X: [14 15 25 -9]
A: [ 34  33  21 -20]
Q: [ 18  35  15 -25]
Z: [ 15  18  35 -25]
E: [-82  36  53   1]
find: [ 34  32  21 -19] : A
find: [15 18 35] : Z

D: [ 73 -85 -52  24  84 -53 -23   4 -27]
T: [ 87 -12 -16 -81 -17  -3 -21 -82  28]
L: [ 73 -85 -52  24  84 -53 -23  15 -27]
chg T: [ 87 -13 -16 -81 -17  -3 -21 -82  28] : 2, [-12]
chg D: [ 73 -85 -51  24  84 -53 -23   4 -27] : 3, [-52]
find: [ 85 -11 -17 -82 -16  -1 -17 -82  28] : T
find: [-81 -17] : T
find: [ 71 -85 -52  24  84 -53 -23  16 -26] : L

V: [ -3 -21  19  11 -18  61 -26  -5 -21  10   2 -30  -1   7 -11  28   1   5
  -7  33   4   6 -13   8 -29  20  -8  25  -9 -21   0   6 -17  37 -19  33
  -4  -1  31  33 -52 -10   3 -20  -1   9   9  24 -18  36  32   7  -2 -23
  -6   3   5 -37 -46]
W: [ -15   24   27   -6    3  -12  -35   -5    0  -10    7  -26   -8  -25
    6   -5    5   10  -25   65   -2  -26    1   -7  -30    6   -8  -95
   38    5    8  -20  -20   20  -92   46   -4   -3   -5   -1 -100   15
   24   -6    8  -16   42   29  -15  -22   14  -13  -15   19   14   -8
   -4   -6   44]
S: [  2  39  42 -24   2  12  39  13 -17  13   0  21   1   9  46 -53   2   0
 -26   9   0 -39  27  -2  54   4  -6 -52  -8   6   5   2   2   2  46  -2
  18  -5 -39  12 -23   6  14  17  33   0  32 -29   2 -10  43   7  -4  -2
 -32 -24  30  16   6]
U: [ -8 -21  54   6  12  26 -21   4  34  -7 -13   4   5  32 -10  40  25   4
   4 -38 -22 -18 -22  -7  44  19   4 -39 -15 -23   8   1 -19 -17  21   7
  -5 -10   7 -11  -8 -19 -51  -6  53   4   2 -30  -6  14   4   5  -6 -11
   9  12  14  14  14]
Y: [  1  33  52 -10 -36 -20   3  16  -8   6 -35  -4   3 -17 -17  11   2  36
 -12  46  22  26 -17   0  17 -49  24  11  16 -48   6 -14  -1 -30  39 -16
   2   5  -7  29  32   7 -30  -1  26  -4   1 -23   9 -22 -40 -22  -4   6
   1 -10   0 -16   9]
F: [ 14 -37 -22  -3 -10 -41  11   4  -5 -37   7 -19   0  -1 -13 -26  11   8
  22   6   8 -28  -9  -3  28 -40 -28  -4 -26 -28 -10 -39  -5   7  89  10
  13   7 -24   5  57  26  18   2 -24  -9   7 -24  35 -39  23 -11  -2  14
   2  20  22 -24  -9]
J: [ -3 -13  32  -1   7  17 -39   8 -20  30 -18  34   2  31   7   4 -11  20
  32  77  15  18   5  -4 -29  34  25 -71  36 -25 -10   6   9  31 -62 -19
  16  -2 -67   4   0   7  18 -10 -21  -1   7  37   5   1 -78 -17   1   1
 -34 -12  -7  -7 -27]
C: [ -3 -13  32  -1   7  17 -39   8 -20  30 -18  34   2  31   7   4 -11  20
  32  77  15  18   5  -4 -29  34  25 -71  36 -25 -10   6   9  31 -62 -19
  16  -2 -67   4   0   7  18 -10 -21  -1   7  37   5   1 -78 -17   1   1
 -34 -12  -7  -7  -6]
M: [ -8  35  11  -8   1  -6  -5   7   9   5 -12 -14  11  -9  -6  -8 -12 -49
 -34   4  -8 -37  27  -3 -41  22 -17  74   3 -16  -1  -3   4   8  44 -18
  -1  21   0 -16 -39  15  10 -24   2  16  -5 -47  -5  -2 -10  -5  -1  11
  11   3  47 -16 -19]
R: [ 26 -20   4  53   4  39 -13   2 -24  24  -8 -19   1  11 -29  94  -6  16
  -8  24  18 -21  44  -1  10   9 -10  39  -6 -62 -10  -8  -5 -11  -9 -76
 -10  -2  37   0  49 -14  31 -46  -1  10 -10 -21  -6  13  20 -20  -4   3
   2  18   6 -39 -19]
chg W: [ -15   24   27   -6    3  -12  -35   -5    0  -10    7  -26   -8  -25
    6   -5    5   10  -25   65   -2  -26    1   -7  -30    6   -8  -95
   38    5    8  -20  -20   20  -92   46   -4   -3   -5   -1 -100   15
   24   -6    8  -15   42   29  -15  -22   14  -13  -15   19   14   -8
   -4   -6   44] : 46, [-16]
chg S: [  2  39  42 -24   2  12  39  13 -17  13   0  21   1   9  46 -53   2   0
 -25   9   0 -39  27  -2  54   4  -6 -52  -8   6   5   2   2   2  46  -2
  18  -5 -39  12 -23   6  14  17  33   0  32 -29   2 -10  43   7  -4  -2
 -32 -24  30  16   6] : 19, [-26]
find: [ 26 -21   4] : U

P: [-27 -66  29 -10  18  51  22  -5]
H: [ 21  47 -27 -27 -22 -44 -66  47]
B: [-66 -27 -44  21 -22  47 -27  50]
find: [-66 -27 -44  21 -22  47 -27] : B
find: [-66 -27] : B
find: [ 21  47 -27 -27 -22 -44] : H
chg P: [-27 -66  29 -11  18  51  22  -5] : 4, [-10]
find: [-65 -27 -43  22 -22  46 -28  51] : B
find: [-27 -27 -22 -44 -66] : H

bibek: [  1   7   8  23  22 -34   4  46  39 -23  33 -47  -1  20 -27   9 -36  16
  -9 -78  15  32   4 -14  -1 -17  25  23   7 -18 -18   2   4]
tize: [-10  25 -11 -20  15 -71  12 -26   6 -53 -17  -2 -10   0  62 -23   3  -2
  14  -4   1 -16  21  32 -18 -10   2  37  -4 -20 -26   0 -25]
gan: [ 27  17  42  -5  13   7  33 -30  25   9 -12 -25   3   1   4 -10 -10  28
  48 -30 -20  -6   4  36  -7 -13 -37  -2 -34   1   0 -29  17]
ziv: [ 20   0  23  -4   5  -9  62 -43  29   9 -27 -25   7 -17  -4  -8 -17  36
  62 -30  -3 -17   4  36 -21 -20 -33 -10 -20   5  16 -24  13]
kisi: [ 14  27  25  -2  -2   2  29 -36  42  18 -23 -41 -10   4   0   7  -1   3
  43 -52 -16  -9  20  66 -16  -2 -28 -20 -36   1   7 -19  -6]
rubu: [-29  -4 -15  24  -4  19   1 -18 -20  -8  -4  22  42  -8   3  28  24 -14
 -41 -48  29   7  17 -10  36  48 -32 -18  28   3 -19 -16 -19]
ladud: [-46 -10  18  44  23 -21  20  13 -22   6  12  13  18  54 -24  -7 -11 -29
  95 -51   2 -14  23  10 -34  25  10   0   1  20  -6  26  33]
dizik: [ 25  22  32  16  -4  -7  56 -42  43  -6 -22 -14  -2   1 -12   3 -18  28
  48 -39 -11  -6  17  63  -8 -19 -15   3 -36   5  11 -19  19]
find: [ 25  22  32  16  -4  -7  56 -42  43  -6 -22 -14  -2   1 -12   3 -18  28
  48 -39 -11  -6  17  63  -8 -19 -15   3 -36   5  11 -19  19] : dizik
chg ladud: [-46 -10  18  45  23 -21  20  13 -22   6  12  13  18  54 -24  -7 -11 -29
  95 -51   2 -14  23  10 -34  25  10   0   1  20  -6  26  33] : 4, [44]
chg dizik: [ 25  22  32  16  -4  -7  56 -42  43  -6 -22 -14  -2   0 -12   3 -18  28
  48 -39 -11  -6  17  63  -8 -19 -15   3 -36   5  11 -19  19] : 14, [1]
find: [-10  24 -11 -19  15 -72  12 -26   5 -53 -18  -3 -10   1  62 -23   3  -3
  15  -3   2 -15  20  33 -18 -10   2  35  -1 -19 -27  -1 -28] : tize
find: [-30  -4 -15  25  -5  18   1 -19 -20  -8  -4  22  42  -8   3  28  24 -13
 -41 -47  30   7  17 -10  36  49 -32 -17  29   4 -19 -16 -19] : rubu
find: [ 27  17  42  -5  13   7  33 -30  25   9 -12 -25   3   1   4 -10 -10  28
  48 -30 -20  -6   4  36  -7 -13 -37  -2 -34   1   0 -29  17] : gan
find: [-26   0 -25] : tize

Duped: [ 76  49 -91  31]
zedez: [ 29  13 -76 -65]
dun: [  2  69 -76 -11]
liluz: [-60   3  74  38]
Rade: [-60 -24  88  18]
find: [-91  31] : Duped
chg dun: [  2  70 -76 -11] : 2, [69]
chg dun: [  2  69 -77 -11] : 3, [-76]
find: [ 76  49 -91  32] : Duped

G: [ 15 -45  16 -19 -31 -18   6 -10 -99 -10]
N: [ 15 -45  16 -19 -31 -18  19 -23 -61 -24]
K: [-61 -21  16 -19 -31 -18   6 -10 -99   4]
find: [-60 -22  15 -19 -31 -18   6 -11 -98   5] : K
find: [-61 -24] : N

